Below is a small trained network, with its code and all its weights. Each question gives an input and a target symbol and asks what happens when units are switched off, that is, made to give their printed mean instead of their output.

import numpy as np


def w(rows, s, z=0):
    codes = np.array(rows[::2]) - 128.0
    scale = np.full(codes.shape[1], s)
    scale[-1] = z or s
    return codes * scale


def norm(h):
    return h / np.sqrt((h * h).mean(-1, keepdims=True) + 1e-5)


def f(y):
    return y / 2 * (1 + np.tanh(0.7978845608 * (y + 0.044715 * y**3)))


def softmax(a):
    e = np.exp(a - a.max(-1, keepdims=True))
    return e / e.sum(-1, keepdims=True)


def log_softmax(a):
    a = a - a.max(-1, keepdims=True)
    return a - np.log(np.exp(a).sum(-1, keepdims=True))


def net(x, mask):
    ids = ['Δαβεηπστψω'.index(c) for c in x.split()]
    T = len(ids)
    res = E[ids] + P[:T]
    u = 0
    for l in range(3):
        r = norm(res)
        for j in range(2):
            rows = slice(2 * j, 2 * j + 2)
            q, k, v = (r @ M[l][rows].T for M in (Q, K, V))
            z = softmax(np.where(np.tri(T) > 0, q @ k.T / 2**0.5, -1e9)) @ v
            o = O[l][rows]
            res = res + np.where(mask[u + j], z, o[:, -1]) @ o[:, :-1]
        u += 2
        y = f(norm(res) @ A[l][:, :-1].T + A[l][:, -1])
        res = res + np.where(mask[u : u + 4], y, B[l][:, -1]) @ B[l][:, :-1]
        u += 4
    return log_softmax(norm(res)[-1] @ U[:, :-1].T + U[:, -1])


Q, K, V, O, A, B = {}, {}, {}, {}, {}, {}
E = w([
[230,95,90,154,115,104,186,112],'Δ',
[154,97,157,83,115,125,237,169],'α',
[80,60,105,117,149,185,80,82],'β',
[48,123,107,173,62,55,209,79],'ε',
[157,99,124,84,153,110,117,70],'η',
[121,78,198,228,103,99,131,161],'π',
[88,237,81,65,159,137,108,214],'σ',
[156,145,144,159,139,100,106,79],'τ',
[152,53,89,169,108,178,160,133],'ψ',
[153,6,205,72,129,117,180,129],'ω',
],0.022)
P = w([
[127,41,46,192,254,194,122,56],'0',
[142,78,71,173,222,151,120,74],'1',
[138,91,75,161,191,119,119,88],'2',
[143,101,97,148,176,107,122,82],'3',
[151,111,106,131,153,96,134,88],'4',
[144,111,126,137,137,103,138,100],'5',
[151,119,128,121,106,91,131,102],'6',
[130,117,152,125,93,100,137,101],'7',
[145,127,155,121,70,97,149,111],'8',
[132,147,191,113,68,106,147,93],'9',
[133,136,179,122,68,109,153,99],'10',
],0.0075)
Q[0] = w([
[121,134,74,11,145,208,97,159],'0.h1',
[66,192,126,135,166,108,121,141],'0.h1',
[135,199,115,134,139,82,130,170],'0.h2',
[116,102,92,133,69,105,147,138],'0.h2',
],0.013)
K[0] = w([
[208,86,137,147,133,189,157,2],'0.h1',
[106,198,9,166,227,95,92,162],'0.h1',
[174,77,108,135,48,131,135,2],'0.h2',
[153,102,170,124,96,163,171,216],'0.h2',
],0.0079)
V[0] = w([
[39,74,139,163,181,21,172,204],'0.h1',
[100,34,208,179,104,81,99,127],'0.h1',
[49,115,253,100,124,86,160,125],'0.h2',
[165,198,80,45,88,145,22,235],'0.h2',
],0.0053)
O[0] = w([
[103,63,91,23,126,145,125,113,177],'0.h1',
[122,2,226,150,141,169,52,119,210],'0.h1',
[174,188,181,120,22,132,113,121,91],'0.h2',
[88,77,230,171,180,180,212,131,1],'0.h2',
],0.0078,0.0073)
A[0] = w([
[160,194,131,172,111,109,84,116,32],'0.n1',
[104,251,66,100,148,179,124,180,109],'0.n2',
[134,131,100,138,154,150,116,104,34],'0.n3',
[149,140,142,73,123,178,194,166,3],'0.n4',
],0.012,0.0034)
B[0] = w([
[144,102,116,171,146,218,128,91,209],'0.n1',
[7,193,154,90,213,140,118,72,240],'0.n2',
[166,105,160,95,92,104,103,183,246],'0.n3',
[148,131,95,133,68,160,151,149,146],'0.n4',
],0.014,0.0012)
Q[1] = w([
[94,72,99,141,121,168,84,84],'1.h1',
[71,173,97,140,187,168,109,98],'1.h1',
[108,54,169,103,1,126,33,43],'1.h2',
[120,47,65,156,52,35,41,168],'1.h2',
],0.0096)
K[1] = w([
[207,89,192,91,123,176,129,174],'1.h1',
[176,69,133,192,110,93,117,57],'1.h1',
[73,160,239,78,2,124,131,137],'1.h2',
[85,56,212,113,35,51,193,202],'1.h2',
],0.0087)
V[1] = w([
[183,51,139,174,117,137,140,160],'1.h1',
[124,94,225,145,85,131,194,129],'1.h1',
[246,69,138,88,193,227,84,250],'1.h2',
[100,110,114,112,79,97,126,1],'1.h2',
],0.0074)
O[1] = w([
[122,156,77,164,181,135,89,123,255],'1.h1',
[235,162,170,102,132,97,181,153,83],'1.h1',
[115,199,245,87,65,254,156,102,159],'1.h2',
[109,168,55,130,225,81,33,129,205],'1.h2',
],0.0098,0.0077)
A[1] = w([
[24,91,121,254,42,213,138,251,2],'1.n1',
[181,61,121,111,146,109,7,207,157],'1.n2',
[65,208,55,16,69,134,127,114,136],'1.n3',
[124,205,31,193,69,117,184,87,170],'1.n4',
],0.0069,0.0042)
B[1] = w([
[113,11,53,126,148,170,221,111,165],'1.n1',
[100,161,128,144,12,163,120,98,253],'1.n2',
[114,105,109,182,118,124,119,204,147],'1.n3',
[145,138,150,103,190,124,31,145,158],'1.n4',
],0.011,0.007)
Q[2] = w([
[154,83,103,176,58,176,209,252],'2.h1',
[214,66,109,190,120,72,159,161],'2.h1',
[168,110,91,122,33,96,47,95],'2.h2',
[205,124,145,100,87,187,137,85],'2.h2',
],0.012)
K[2] = w([
[77,223,74,94,154,205,189,171],'2.h1',
[96,164,102,103,205,80,180,172],'2.h1',
[143,97,194,120,51,10,122,179],'2.h2',
[181,97,209,122,75,115,176,160],'2.h2',
],0.013)
V[2] = w([
[145,104,162,162,77,114,160,174],'2.h1',
[192,60,109,144,124,125,109,90],'2.h1',
[87,141,134,254,148,125,118,188],'2.h2',
[151,83,171,152,154,83,137,6],'2.h2',
],0.013)
O[2] = w([
[105,70,136,179,130,127,129,131,36],'2.h1',
[110,106,187,149,187,76,242,163,254],'2.h1',
[154,168,100,183,116,148,187,9,123],'2.h2',
[186,78,138,86,158,163,61,111,147],'2.h2',
],0.014,0.0069)
A[2] = w([
[191,193,137,30,134,117,80,94,40],'2.n1',
[61,146,161,147,68,23,216,197,191],'2.n2',
[194,46,181,161,2,94,121,8,3],'2.n3',
[116,41,172,120,24,162,129,45,65],'2.n4',
],0.0097,0.0033)
B[2] = w([
[138,113,119,146,31,110,201,131,147],'2.n1',
[216,245,9,213,126,200,62,232,194],'2.n2',
[83,107,241,209,54,46,122,156,241],'2.n3',
[71,170,171,195,140,12,122,122,254],'2.n4',
],0.012,0.0071)
U = w([
[159,101,191,37,155,149,55,173,212],'Δ',
[132,162,117,2,56,115,185,104,162],'α',
[119,61,126,121,133,193,203,119,132],'β',
[160,186,107,163,111,178,121,212,117],'ε',
[235,153,170,61,144,110,182,115,153],'η',
[120,147,129,79,87,139,119,97,31],'π',
[4,176,130,77,135,203,74,101,4],'σ',
[151,104,56,94,162,69,75,102,75],'τ',
[219,175,179,108,148,203,95,49,168],'ψ',
[106,141,217,160,94,85,125,124,165],'ω',
],0.0082,0.0027)

Each question gives the input, a string of symbols that net reads in full, and the target symbol t.
The units are the heads (2 rows each of Q, K, V and O) and the neurons (one row each of A and B). Each row of codes is followed by its name. A weight is (code - 128) times the scale printed after its matrix; where a second scale follows, it is the last column's (O, A, B and U).
mask holds one flag per unit, layer by layer, with each layer's heads first. A switched-off unit (its flag False) gives its mean, the last column of its rows in O or B, instead of its output. The means were averaged over made-up inputs and are rounded, as every weight is.
A unit's drop is (log p(t) with every unit on - log p(t) with that unit switched off) / (log p(t) with every unit on - log p(t) with every unit switched off).
The circuit of an input: a set's keep is (log p(t) with only the set's units on - log p(t) with every unit switched off) / (log p(t) with every unit on - log p(t) with every unit switched off). Starting from the 12 units with the biggest drops (on a tie, the unit counted first), units are removed one at a time, each time the one whose removal leaves the highest keep (on an exact tie, the one counted first), for as long as the keep stays at least 0.8.
circuit, biggest first: the units of the circuit, biggest drop first
top k neurons: the k neurons with the biggest drops, biggest first
which heads matter: for each layer, one digit per head in row order, 1 if its drop is at least 0.15 and else 0, layers parted by /
drop when u is switched off: that unit's drop, to one decimal
input ψ τ ω ψ ψ ψ σ ψ α, target α: which heads matter : 00 / 00 / 10
input β ψ ω ψ β β β, target Δ: circuit, biggest first : (2.h2)
input τ ψ σ τ τ τ ψ β ψ β ε, target ε: top 2 neurons : (2.n2; 1.n3)
input τ σ ψ τ ω β η, target η: which heads matter : 01 / 10 / 10
input ψ ψ β τ τ, target ψ: which heads matter : 10 / 00 / 00
input τ τ ψ ψ ε Δ, target τ: which heads matter : 00 / 01 / 00
input ψ α ψ, target ε: circuit, biggest first : (2.h2; 2.n2; 0.n4)
input ψ τ β τ ψ β Δ α ψ τ τ, target ε: circuit, biggest first : (2.h2; 2.n2)
input ψ β τ ψ Δ ψ ψ α α σ ε, target ε: which heads matter : 10 / 00 / 00
input β ψ α, target ε: which heads matter : 00 / 00 / 01
input τ ψ ε σ ψ ε ψ ψ α, target α: which heads matter : 01 / 00 / 10
input ψ τ α ψ π ψ σ Δ, target Δ: circuit, biggest first : (1.h1; 0.n2; 2.h2)
input π ψ ψ ψ ε ε π σ ψ ψ ψ, target ψ: which heads matter : 01 / 10 / 10
input ψ τ ψ τ π β σ β π ψ η, target η: which heads matter : 01 / 11 / 10
input β Δ ψ τ ω ψ ψ Δ, target Δ: which heads matter : 00 / 00 / 01
input π π τ Δ ψ π ψ τ α ψ, target ε: top 2 neurons : (2.n2; 0.n4)
input ψ τ τ τ ψ ψ, target β: which heads matter : 00 / 01 / 00
input ψ Δ α σ ψ τ β, target β: top neuron : (2.n4)
input ψ ψ ψ τ, target ψ: top 2 neurons : (0.n1; 1.n2)
input ψ ψ Δ, target η: top neuron : (1.n4)
input ψ ψ π ψ ψ ψ τ ψ ψ β, target ω: top 2 neurons : (0.n2; 2.n3)
input ψ β β ψ π α τ ψ β, target ε: drop when 2.n2 is switched off : 0.3
input τ π ψ Δ, target ω: drop when 2.n3 is switched off : 0.2
input Δ ψ τ ψ ψ ψ η ψ ω τ τ, target Δ: drop when 2.h2 is switched off : 0.9
input ψ τ ω β ε τ, target τ: drop when 1.h2 is switched off : 1.5
